[161  88 135 126 164 167] = Z324
[168 167 161 135 127 164] = Z39
[161 168 135 126 164 167] = Z562
[135  88 126 160 164 167] = Z745
perm: [167 164 126 135 168 161]
Z562
perm: [167 164 126 135  88 161]
Z324
asked: [163 167 136 125 164 167]
Z562

[121 104 155 128 119 123 129 125 109 154 121 156 127 110 115 155 161 126
 127 112 105 123 122 125 123 115 105 108 149 115 129 149 146 137 145 111
 158 158 152 119 120 100 133] -> Z390
[129 105 101 115 125 112 123 123 129 152 108 110 145 120 154 161 146 121
 149 104 115 122 115 127 125 105 149 121 156 119 109 128 119 155 133 111
 158 155 127 126 123 158 137] -> Z864
[120 123 123 109 123 105 149 126 157 145 149 158 125 137 146 128 127 154
 161 119 155 155 133 156 115 108 122 115 100 129 104 121 105 110 125 129
 121 127 111 119 112 115 152] -> Z857
asked: [120 103 156 128 117 125 129 126 109 154 120 157 126 110 115 154 161 127
 127 113 105 123 121 123 125 116 104 106 152 114 128 149 146 137 146 111
 157 159 154 121 119 100 132]
Z390
perm: [120 123 115 119 137 161 152 115 146 128 133 105 100 115 125 123 125 158
 111 129 158 127 126 145 119 109 110 149 121 149 127 121 105 123 155 112
 104 155 154 108 129 122 156]
Z390
perm: [100 104 105 105 108 109 110 111 112 115 115 115 119 119 120 121 121 122
 123 123 123 125 125 126 127 127 128 129 129 133 137 145 146 149 149 152
 154 155 155 156 158 158 161]
Z390
perm: [133 121 104 155 128 119 123 129 125 109 154 121 156 127 110 115 155 161
 126 127 112 105 123 122 125 123 115 105 108 149 115 129 149 146 137 145
 111 158 158 152 119 120 100]
Z390

[143 129 140 159 129 105 133  88 119 143] = Z301
[140 159 133 119 129  89 133 143 105 129] = Z348
[143 129 140 159 129 105 133  88 119 133] = Z104
perm: [119 133 143 129 140 159 129 105 133  88]
Z104
asked: [139 160 132 119 128  90 133 142 103 129]
Z348
asked: [143 130 140 159 129 106 132  88 119 143]
Z301
perm: [129 140 159  88 105 133 143 129 133 119]
Z104

[ 94 116 144 134 140  96 135 156 108 151 122 138 104  97 123] -> Z412
[131 139 161  97 141 161 112 151 127 114 132 127 104 127 158] -> Z729
[127 139 112 131 151 126 158 104 114 141 161 127 161  97 132] -> Z493
[116 127 101 139 111 110  95 115  98 106 154 132 116 153 136] -> Z320
perm: [ 94  96  97 104 108 116 122 123 134 135 138 140 144 151 156]
Z412
asked: [116 127 100 139 111 109  95 115  96 106 155 132 116 153 136]
Z320
asked: [ 95 117 142 134 141  95 135 155 108 152 123 141 105  96 122]
Z412
asked: [127 139 111 132 151 127 158 106 115 141 161 127 162  97 133]
Z493
perm: [ 97 104 112 114 127 127 127 131 132 139 141 151 158 161 161]
Z729

